Below is a small trained network, with its code and all its weights. Each question gives an input and a class and asks what happens when units are switched off, that is, made to give their printed mean instead of their output.

import numpy as np


def w(rows, s, z=0):
    codes = np.array(rows[::2]) - 128.0
    scale = np.full(codes.shape[1], s)
    scale[-1] = z or s
    return codes * scale


def f(y):
    return y / 2 * (1 + np.tanh(0.7978845608 * (y + 0.044715 * y**3)))


def log_softmax(a):
    a = a - a.max(-1, keepdims=True)
    return a - np.log(np.exp(a).sum(-1, keepdims=True))


def net(x, mask):
    res = np.array(x, float).reshape(1, 4) / 4 @ E
    y = f(res @ A[0][:, :-1].T + A[0][:, -1])
    res = res + np.where(mask, y, B[0][:, -1]) @ B[0][:, :-1]
    return log_softmax(res[-1] @ U[:, :-1].T + U[:, -1])


A, B = {}, {}
E = w([
[236,141,221,227,151,130,69],'x0',
[239,24,75,107,2,102,143],'x1',
[173,192,229,51,81,228,200],'x2',
[152,12,168,151,198,143,241],'x3',
],0.0079)
A[0] = w([
[168,112,83,106,86,121,147,63],'n1',
[175,173,216,78,97,166,159,20],'n2',
[139,83,116,150,156,160,158,68],'n3',
[166,61,104,161,76,120,171,114],'n4',
[127,141,134,101,111,132,89,179],'n5',
[127,67,145,143,141,117,192,85],'n6',
[185,100,89,137,98,119,121,35],'n7',
[147,182,98,85,92,119,59,102],'n8',
[85,115,83,104,139,151,143,87],'n9',
[142,64,145,134,214,121,171,128],'n10',
[185,86,120,101,85,140,147,51],'n11',
[147,183,79,131,98,128,82,110],'n12',
[181,124,197,164,106,141,96,90],'n13',
[188,84,117,93,82,131,90,28],'n14',
[203,142,163,179,135,106,75,36],'n15',
[100,151,59,85,79,153,192,42],'n16',
[88,153,159,147,222,159,119,118],'n17',
[83,105,94,90,110,134,129,44],'n18',
[110,182,105,150,71,109,71,176],'n19',
[183,131,157,188,161,138,83,81],'n20',
[127,90,67,211,170,8,89,3],'n21',
],0.013,0.0021)
B[0] = w([
[101,144,118,92,143,112,92,178],'n1',
[208,145,178,84,130,102,159,218],'n2',
[151,88,153,173,109,153,119,161],'n3',
[85,174,146,131,114,144,72,200],'n4',
[127,92,143,112,108,166,142,155],'n5',
[129,71,105,203,64,175,156,183],'n6',
[62,176,111,87,163,144,68,174],'n7',
[109,63,156,190,105,167,151,198],'n8',
[146,173,87,159,159,64,145,172],'n9',
[82,87,172,208,96,185,110,205],'n10',
[121,148,146,94,167,151,106,188],'n11',
[87,69,141,167,102,188,146,183],'n12',
[125,125,89,163,163,99,182,191],'n13',
[81,180,127,81,153,151,64,185],'n14',
[162,119,46,158,172,101,163,203],'n15',
[180,106,82,141,181,96,166,207],'n16',
[65,178,147,116,135,126,38,224],'n17',
[149,138,74,174,176,119,157,171],'n18',
[86,103,116,124,39,171,140,201],'n19',
[123,128,57,193,160,96,115,200],'n20',
[210,174,255,74,107,69,202,253],'n21',
],0.0098,0.013)
U = w([
[124,79,122,177,75,195,124,184],'0',
[199,169,192,69,131,82,181,213],'1',
[82,198,117,103,185,131,20,91],'2',
[160,126,8,169,193,62,149,3],'3',
],0.014,0.0019)

Each question gives the input, the list of numbers given to net, and the class t.
The units are the neurons (one row each of A and B). Each row of codes is followed by its name. A weight is (code - 128) times the scale printed after its matrix; where a second scale follows, it is the last column's (A, B and U).
mask holds one flag per neuron, in row order. A switched-off neuron (its flag False) gives its mean, the last column of its row in B, instead of its output. The means were averaged over made-up inputs and are rounded, as every weight is.
A unit's drop is (log p(t) with every unit on - log p(t) with that unit switched off) / (log p(t) with every unit on - log p(t) with every unit switched off).
The circuit of an input: a set's keep is (log p(t) with only the set's units on - log p(t) with every unit switched off) / (log p(t) with every unit on - log p(t) with every unit switched off). Starting from the 12 units with the biggest drops (on a tie, the unit counted first), units are removed one at a time, each time the one whose removal leaves the highest keep (on an exact tie, the one counted first), for as long as the keep stays at least 0.8.
circuit, biggest first: the units of the circuit, biggest drop first
most important unit: the unit with the biggest drop
k most important neurons: the k neurons with the biggest drops, biggest first
drop of u: that unit's drop, to one decimal
input [6,8,1,-6], class 2: 2 most important neurons -> [n14 n7]
input [8,-6,-2,-2], class 3: most important unit -> n15
input [5,-5,7,8], class 0: 2 most important neurons -> [n10 n21]
input [4,-1,-3,-3], class 3: 4 most important neurons -> [n15 n20 n2 n10]
input [-5,0,3,0], class 3: circuit, biggest first -> [n21 n16]
input [-7,-7,5,5], class 2: 4 most important neurons -> [n17 n21 n15 n13]
input [-3,3,0,-2], class 2: circuit, biggest first -> [n21 n6]
input [5,-4,-7,7], class 0: 2 most important neurons -> [n10 n6]
input [3,3,-6,-6], class 0: 2 most important neurons -> [n12 n19]
input [8,-7,4,-6], class 3: circuit, biggest first -> [n15 n13]
input [2,-1,7,7], class 0: 3 most important neurons -> [n21 n10 n6]
input [8,1,0,-6], class 3: 3 most important neurons -> [n15 n20 n13]
input [7,-1,5,-4], class 3: 4 most important neurons -> [n21 n15 n20 n13]
input [-8,-2,5,-3], class 3: most important unit -> n21
input [-4,-8,6,4], class 2: 2 most important neurons -> [n17 n21]
input [-5,-8,-7,5], class 2: 3 most important neurons -> [n17 n2 n10]
input [6,-4,-7,3], class 1: drop of n21 -> 3.3
input [6,5,5,-5], class 3: drop of n17 -> 0.2
input [5,3,-5,-2], class 1: drop of n21 -> 3.6
input [-4,-8,8,-5], class 1: circuit, biggest first -> [n2]
